Here is a tiny trained network, its code and every weight. The questions are about switching its units off for an input and a class, where a switched-off unit gives its printed mean instead of its output.

import numpy as np


def w(rows, s, z=0):
    codes = np.array(rows[::2]) - 128.0
    scale = np.full(codes.shape[1], s)
    scale[-1] = z or s
    return codes * scale


def norm(h):
    return h / np.sqrt((h * h).mean(-1, keepdims=True) + 1e-5)


def f(y):
    return np.maximum(y, 0)


def log_softmax(a):
    a = a - a.max(-1, keepdims=True)
    return a - np.log(np.exp(a).sum(-1, keepdims=True))


def net(x, mask):
    res = np.array(x, float).reshape(1, 5) / 4 @ E
    u = 0
    for l in range(3):
        y = f(norm(res) @ A[l][:, :-1].T + A[l][:, -1])
        res = res + np.where(mask[u : u + 7], y, B[l][:, -1]) @ B[l][:, :-1]
        u += 7
    return log_softmax(norm(res)[-1] @ U[:, :-1].T + U[:, -1])


A, B = {}, {}
E = w([
[125,142,116,108,144,120,145,146,130,136,145,108],'x0',
[67,144,138,144,171,191,42,110,122,156,223,148],'x1',
[146,113,144,135,111,119,111,115,121,139,131,125],'x2',
[183,165,173,98,63,136,128,118,131,35,143,127],'x3',
[172,148,169,148,254,91,133,120,112,79,153,181],'x4',
],0.0083)
A[0] = w([
[143,132,198,20,106,106,193,106,139,97,67,124,1],'0.n0',
[150,191,124,150,188,78,106,55,112,100,188,192,35],'0.n1',
[75,225,184,119,83,164,86,115,100,149,207,178,34],'0.n2',
[119,71,172,134,242,22,161,128,71,111,132,186,155],'0.n3',
[87,156,88,170,99,107,85,185,150,208,56,101,235],'0.n4',
[253,166,148,203,198,115,184,163,112,153,78,177,179],'0.n5',
[122,49,109,174,163,101,169,162,169,138,94,69,73],'0.n6',
],0.0061,0.00086)
B[0] = w([
[89,107,144,135,140,91,2,166,156,107,126,10,220],'0.n0',
[252,122,158,153,163,74,168,161,77,78,129,68,216],'0.n1',
[140,64,118,74,176,168,212,97,135,152,126,143,222],'0.n2',
[83,176,89,147,126,211,175,72,118,171,86,135,255],'0.n3',
[88,111,100,176,159,45,130,136,131,48,161,163,223],'0.n4',
[105,201,111,117,129,171,133,95,84,193,101,163,242],'0.n5',
[119,126,57,67,71,101,154,81,90,102,60,227,199],'0.n6',
],0.0073,0.0064)
A[1] = w([
[204,177,244,86,96,108,210,113,101,181,11,98,250],'1.n0',
[150,180,152,197,195,103,153,148,47,105,123,84,104],'1.n1',
[176,93,126,85,103,207,162,142,94,69,216,79,147],'1.n2',
[97,2,77,136,231,156,106,164,62,188,102,121,101],'1.n3',
[61,133,109,34,36,179,181,145,133,217,143,126,177],'1.n4',
[118,96,152,107,107,144,144,73,244,103,167,40,155],'1.n5',
[201,119,105,191,90,36,180,155,81,50,77,91,220],'1.n6',
],0.0053,0.0018)
B[1] = w([
[45,220,137,142,126,156,126,132,170,162,214,142,254],'1.n0',
[225,129,146,200,163,117,81,78,169,113,150,111,215],'1.n1',
[144,157,135,114,131,162,248,97,126,127,89,152,209],'1.n2',
[135,172,72,116,23,123,35,255,145,128,84,82,235],'1.n3',
[150,78,179,150,178,84,159,102,121,119,77,228,214],'1.n4',
[67,221,107,103,113,198,122,125,173,253,88,139,192],'1.n5',
[146,36,40,176,166,142,164,154,87,104,152,177,247],'1.n6',
],0.007,0.0057)
A[2] = w([
[89,203,83,221,226,78,154,73,56,164,114,167,249],'2.n0',
[182,199,148,213,202,170,101,186,142,59,127,131,181],'2.n1',
[60,97,127,187,241,111,122,114,120,204,195,155,77],'2.n2',
[78,88,130,108,79,179,9,189,215,105,117,106,133],'2.n3',
[138,249,121,209,168,122,1,153,105,117,152,35,70],'2.n4',
[55,132,77,88,62,114,107,241,219,206,106,53,89],'2.n5',
[171,43,51,163,164,168,125,183,103,242,174,88,22],'2.n6',
],0.0056,0.0017)
B[2] = w([
[125,77,163,75,119,146,118,120,124,123,139,93,254],'2.n0',
[99,56,137,114,72,75,89,197,168,142,100,112,203],'2.n1',
[168,158,116,138,63,156,193,138,142,115,136,132,171],'2.n2',
[231,207,160,88,225,175,173,158,202,128,155,65,172],'2.n3',
[14,93,56,123,62,33,74,150,122,105,107,193,205],'2.n4',
[208,144,255,161,180,124,96,101,110,94,212,120,205],'2.n5',
[115,89,88,148,75,75,130,71,110,63,95,126,165],'2.n6',
],0.0096,0.0098)
U = w([
[70,74,67,142,65,32,67,138,98,90,118,147,142],'0',
[243,154,198,149,176,151,131,158,177,83,245,81,2],'1',
[92,228,115,74,123,227,190,73,115,235,95,141,227],'2',
],0.012,0.00094)

Each question gives the input, the list of numbers given to net, and the class t.
The units are the neurons (one row each of A and B). Each row of codes is followed by its name. A weight is (code - 128) times the scale printed after its matrix; where a second scale follows, it is the last column's (A, B and U).
mask holds one flag per neuron, layer by layer. A switched-off neuron (its flag False) gives its mean, the last column of its row in B, instead of its output. The means were averaged over made-up inputs and are rounded, as every weight is.
A unit's drop is (log p(t) with every unit on - log p(t) with that unit switched off) / (log p(t) with every unit on - log p(t) with every unit switched off).
The circuit of an input: a set's keep is (log p(t) with only the set's units on - log p(t) with every unit switched off) / (log p(t) with every unit on - log p(t) with every unit switched off). Starting from the 12 units with the biggest drops (on a tie, the unit counted first), units are removed one at a time, each time the one whose removal leaves the highest keep (on an exact tie, the one counted first), for as long as the keep stays at least 0.8.
units of the circuit, in order: the units of the circuit, biggest drop first
k most important neurons: the k neurons with the biggest drops, biggest first
top k neurons in layer l: the k neurons of layer l with the biggest drops, biggest first
drop when u is switched off: that unit's drop, to one decimal
input [-4,-3,2,-8,6], class 2: units of the circuit, in order -> (0.n3)
input [6,5,-1,0,6], class 0: top 4 neurons in layer 2 -> (2.n4, 2.n1, 2.n5, 2.n3)
input [5,-2,4,-1,6], class 2: 2 most important neurons -> (0.n3, 0.n5)
input [-8,4,4,-8,-1], class 1: 3 most important neurons -> (2.n3, 2.n5, 1.n3)
input [-5,-8,6,6,-1], class 1: 2 most important neurons -> (0.n0, 0.n1)
input [6,8,2,-2,1], class 0: 3 most important neurons -> (0.n1, 1.n3, 2.n6)
input [-3,8,5,-1,6], class 0: 2 most important neurons -> (1.n3, 2.n4)
input [-4,-7,5,1,0], class 1: top 3 neurons in layer 1 -> (1.n0, 1.n1, 1.n4)
input [-8,-1,7,-4,7], class 2: 3 most important neurons -> (0.n3, 0.n5, 0.n0)
input [6,3,-5,4,0], class 2: 2 most important neurons -> (0.n2, 2.n5)
input [-3,8,-5,-8,-3], class 1: top 2 neurons in layer 2 -> (2.n3, 2.n5)
input [0,2,1,-5,7], class 0: 2 most important neurons -> (0.n1, 2.n4)
input [-5,-7,-6,-7,2], class 2: top 2 neurons in layer 0 -> (0.n5, 0.n3)
input [3,0,3,6,-8], class 1: units of the circuit, in order -> (2.n5)
input [3,-4,7,2,4], class 0: 2 most important neurons -> (0.n0, 2.n4)
input [-5,4,-5,-3,-1], class 1: drop when 2.n3 is switched off -> 0.1
input [8,-3,3,3,6], class 0: drop when 1.n3 is switched off -> 0.0
input [2,5,8,-1,-1], class 1: drop when 1.n3 is switched off -> 1.7
